Below is a small trained network, with its code and all its weights. Each question gives an input and a target symbol and asks what happens when units are switched off, that is, made to give their printed mean instead of their output.

import numpy as np


def w(rows, s, z=0):
    codes = np.array(rows[::2]) - 128.0
    scale = np.full(codes.shape[1], s)
    scale[-1] = z or s
    return codes * scale


def softmax(a):
    e = np.exp(a - a.max(-1, keepdims=True))
    return e / e.sum(-1, keepdims=True)


def log_softmax(a):
    a = a - a.max(-1, keepdims=True)
    return a - np.log(np.exp(a).sum(-1, keepdims=True))


def net(x, mask):
    ids = ['αγδεζηθλμξπστψ'.index(c) for c in x.split()]
    T = len(ids)
    res = E[ids] + P[:T]
    u = 0
    for l in range(2):
        r = res
        for j in range(3):
            rows = slice(2 * j, 2 * j + 2)
            q, k, v = (r @ M[l][rows].T for M in (Q, K, V))
            z = softmax(np.where(np.tri(T) > 0, q @ k.T / 2**0.5, -1e9)) @ v
            o = O[l][rows]
            res = res + np.where(mask[u + j], z, o[:, -1]) @ o[:, :-1]
        u += 3
    return log_softmax(res[-1] @ U[:, :-1].T + U[:, -1])


Q, K, V, O = {}, {}, {}, {}
E = w([
[162,186,29,129,122,115,174,42,86,145,74],'α',
[154,131,163,54,102,91,116,87,108,224,142],'γ',
[161,75,142,124,81,137,228,74,130,136,138],'δ',
[154,98,108,140,70,193,170,103,181,110,24],'ε',
[171,166,210,131,180,120,59,131,151,190,124],'ζ',
[143,144,142,99,64,116,53,172,149,164,122],'η',
[192,115,190,165,151,240,118,164,152,61,138],'θ',
[131,162,2,190,202,149,104,150,174,152,59],'λ',
[99,223,230,81,138,161,93,126,67,92,61],'μ',
[49,137,87,27,90,119,144,152,105,151,154],'ξ',
[115,82,154,85,149,112,111,152,192,199,160],'π',
[86,118,202,141,171,79,173,203,58,190,127],'σ',
[90,140,116,140,62,80,110,223,71,137,119],'τ',
[193,153,124,149,133,148,151,103,89,104,216],'ψ',
],0.006)
P = w([
[94,94,153,107,117,19,82,68,137,67,93],'0',
[167,151,141,52,163,94,146,231,168,128,110],'1',
[123,71,140,127,114,134,82,114,36,169,89],'2',
[90,174,151,144,81,115,145,124,157,149,159],'3',
[182,160,121,63,164,136,165,230,162,133,133],'4',
[133,65,116,130,109,186,96,96,29,187,107],'5',
[108,172,141,165,79,156,162,127,153,171,169],'6',
[198,158,102,81,162,165,179,223,164,133,140],'7',
[151,63,96,138,116,222,107,86,24,188,125],'8',
[130,174,130,192,79,188,171,123,150,179,173],'9',
[222,162,85,98,166,184,194,214,158,128,145],'10',
[148,57,99,120,124,254,111,64,2,197,145],'11',
[133,178,126,196,80,219,168,120,152,189,174],'12',
],0.006)
Q[0] = w([
[143,172,153,152,115,106,132,148,153,55,163],'0.h0',
[126,178,153,158,99,151,153,152,133,154,149],'0.h0',
[236,167,111,28,156,117,202,253,135,131,104],'0.h1',
[162,81,107,118,141,122,90,107,103,108,114],'0.h1',
[127,89,108,104,139,181,107,149,39,107,119],'0.h2',
[94,125,127,135,157,111,125,83,162,86,139],'0.h2',
],0.038)
K[0] = w([
[211,156,96,153,162,206,142,186,91,94,209],'0.h0',
[147,135,155,113,89,174,149,159,104,204,182],'0.h0',
[212,102,62,227,149,180,214,91,139,95,138],'0.h1',
[170,103,120,114,166,64,108,75,160,100,89],'0.h1',
[95,99,103,73,157,115,118,129,84,2,98],'0.h2',
[118,140,170,159,80,52,106,159,140,141,114],'0.h2',
],0.027)
V[0] = w([
[140,124,23,140,185,142,104,152,174,212,71],'0.h0',
[136,217,87,106,137,159,165,131,108,194,102],'0.h0',
[172,183,88,103,112,108,157,97,47,97,238],'0.h1',
[182,53,231,88,69,116,226,91,136,121,139],'0.h1',
[112,105,167,200,214,117,253,182,53,180,98],'0.h2',
[152,104,92,155,23,93,160,221,55,108,115],'0.h2',
],0.019)
O[0] = w([
[149,80,144,168,89,86,218,175,70,132,46,5],'0.h0',
[139,150,148,106,88,107,149,88,163,218,55,82],'0.h0',
[64,194,125,62,133,205,52,112,129,97,183,104],'0.h1',
[33,84,156,124,252,161,174,90,144,188,92,227],'0.h1',
[63,135,145,165,254,130,210,165,57,130,133,80],'0.h2',
[64,147,149,77,47,158,141,163,50,37,81,198],'0.h2',
],0.0078,0.0027)
Q[1] = w([
[97,57,144,171,131,162,61,115,76,155,115],'1.h0',
[197,93,137,112,176,110,93,176,65,107,103],'1.h0',
[118,70,189,183,117,120,59,50,30,117,106],'1.h1',
[187,188,177,48,169,95,172,170,175,75,81],'1.h1',
[192,76,110,59,178,177,101,180,66,134,114],'1.h2',
[126,251,146,113,117,108,185,171,175,130,135],'1.h2',
],0.022)
K[1] = w([
[112,94,252,126,125,89,68,177,123,121,130],'1.h0',
[118,144,101,164,178,62,77,128,176,47,67],'1.h0',
[106,108,233,88,149,26,42,135,113,112,90],'1.h1',
[200,155,172,159,138,254,182,60,131,61,71],'1.h1',
[165,79,104,48,193,79,39,133,43,95,96],'1.h2',
[149,203,114,149,79,225,162,197,95,246,157],'1.h2',
],0.019)
V[1] = w([
[117,125,96,109,116,78,179,60,125,92,181],'1.h0',
[174,102,242,115,123,147,152,127,139,131,195],'1.h0',
[131,119,129,60,132,68,154,128,67,171,200],'1.h1',
[184,148,253,161,156,153,106,136,107,125,150],'1.h1',
[116,122,161,165,112,149,135,200,158,124,233],'1.h2',
[139,89,121,85,131,184,193,180,201,106,100],'1.h2',
],0.027)
O[1] = w([
[133,105,122,173,89,223,224,84,120,175,163,147],'1.h0',
[78,71,217,206,94,130,71,139,186,107,113,214],'1.h0',
[163,174,166,124,136,65,104,1,90,131,212,106],'1.h1',
[118,194,135,117,117,173,231,92,235,45,118,84],'1.h1',
[90,114,20,126,92,72,139,143,91,107,230,253],'1.h2',
[120,6,60,112,118,178,80,55,113,65,150,50],'1.h2',
],0.0099,0.0052)
U = w([
[135,148,87,68,124,197,141,109,82,199,169,112],'α',
[125,186,129,176,111,172,132,87,132,142,187,112],'γ',
[15,121,182,97,254,81,171,124,77,122,99,135],'δ',
[115,95,98,189,175,119,168,201,94,163,67,59],'ε',
[181,157,113,164,122,145,184,68,119,165,79,202],'ζ',
[181,92,122,127,90,172,93,86,127,78,76,154],'η',
[87,164,151,103,105,168,196,170,156,92,89,183],'θ',
[147,170,105,116,56,30,160,173,91,70,116,113],'λ',
[139,132,203,84,103,131,110,97,170,169,103,6],'μ',
[132,53,57,135,101,30,115,63,179,152,136,99],'ξ',
[242,132,117,158,229,97,123,171,228,160,192,101],'π',
[74,77,164,199,113,159,186,74,51,119,131,52],'σ',
[157,140,143,124,18,113,48,132,129,110,109,244],'τ',
[101,159,120,89,192,216,27,151,147,30,198,168],'ψ',
],0.0067,0.0026)

Each question gives the input, a string of symbols that net reads in full, and the target symbol t.
The units are the heads (2 rows each of Q, K, V and O). Each row of codes is followed by its name. A weight is (code - 128) times the scale printed after its matrix; where a second scale follows, it is the last column's (O and U).
mask holds one flag per head, layer by layer. A switched-off head (its flag False) gives its mean, the last column of its rows in O, instead of its output. The means were averaged over made-up inputs and are rounded, as every weight is.
A unit's drop is (log p(t) with every unit on - log p(t) with that unit switched off) / (log p(t) with every unit on - log p(t) with every unit switched off).
The circuit of an input: a set's keep is (log p(t) with only the set's units on - log p(t) with every unit switched off) / (log p(t) with every unit on - log p(t) with every unit switched off). Starting from all 6 units, units are removed one at a time, each time the one whose removal leaves the highest keep (on an exact tie, the one counted first), for as long as the keep stays at least 0.8.
units of the circuit, in order: the units of the circuit, biggest drop first
unit that matters most: the unit with the biggest drop
heads that matter: for each layer, one digit per head in row order, 1 if its drop is at least 0.15 and else 0, layers parted by /
input ε ψ ζ ζ η ψ η ξ η, target η: unit that matters most => 1.h2
input τ ε μ δ η ψ ε δ λ τ θ θ, target α: units of the circuit, in order => (1.h0; 0.h2)
input ψ ψ ψ α π, target α: units of the circuit, in order => (1.h0; 0.h1)
input η λ π θ η τ, target ε: heads that matter => 001 / 010
input η α ψ η η ε λ π α μ, target θ: units of the circuit, in order => (0.h0; 1.h1)
input η ψ θ ε η σ θ η ε η τ γ, target ε: units of the circuit, in order => (0.h2; 1.h1)
input π π η ξ ψ α θ, target ψ: units of the circuit, in order => (1.h2; 0.h1)
input α ξ δ ψ η η η, target τ: heads that matter => 101 / 000
input τ λ θ μ ψ ξ, target α: units of the circuit, in order => (1.h0; 0.h2; 0.h0)
input τ σ η γ ε σ, target α: heads that matter => 101 / 100
input λ ξ π ζ ζ σ σ μ, target λ: heads that matter => 011 / 000
input π ε η η ξ τ ψ η ε τ γ ζ, target σ: heads that matter => 110 / 100
input ψ ζ ε γ ζ δ, target λ: heads that matter => 100 / 001
input α τ τ π ξ η η θ η, target μ: heads that matter => 000 / 001
input π ψ ψ σ ψ τ π δ θ λ μ, target λ: heads that matter => 010 / 100
input ζ ε λ τ γ, target λ: units of the circuit, in order => (0.h1; 1.h0)
input θ τ δ λ θ ξ ξ δ, target δ: heads that matter => 011 / 000
input μ λ τ ξ τ η ψ π ψ ψ η π, target π: units of the circuit, in order => (0.h0; 1.h2; 0.h2)
input θ ζ δ α δ θ η η ψ, target ξ: units of the circuit, in order => (0.h0; 1.h2; 0.h1)
input δ ψ δ δ γ, target δ: units of the circuit, in order => (0.h1)
input ζ ζ ε η λ σ ψ α π τ, target λ: unit that matters most => 1.h2
input δ σ π ε σ π π μ, target ε: heads that matter => 001 / 010
input γ ψ σ ψ η, target ψ: heads that matter => 010 / 000
input π λ π δ δ δ η ξ ξ, target σ: units of the circuit, in order => (0.h0; 1.h0; 0.h2)
input ζ δ γ σ α ψ, target θ: units of the circuit, in order => (1.h1; 0.h2)
input δ η θ λ η ψ η ξ η ψ α, target α: heads that matter => 000 / 100
input τ τ τ τ, target λ: unit that matters most => 0.h1
input η ξ η α π η ε α, target α: heads that matter => 010 / 100
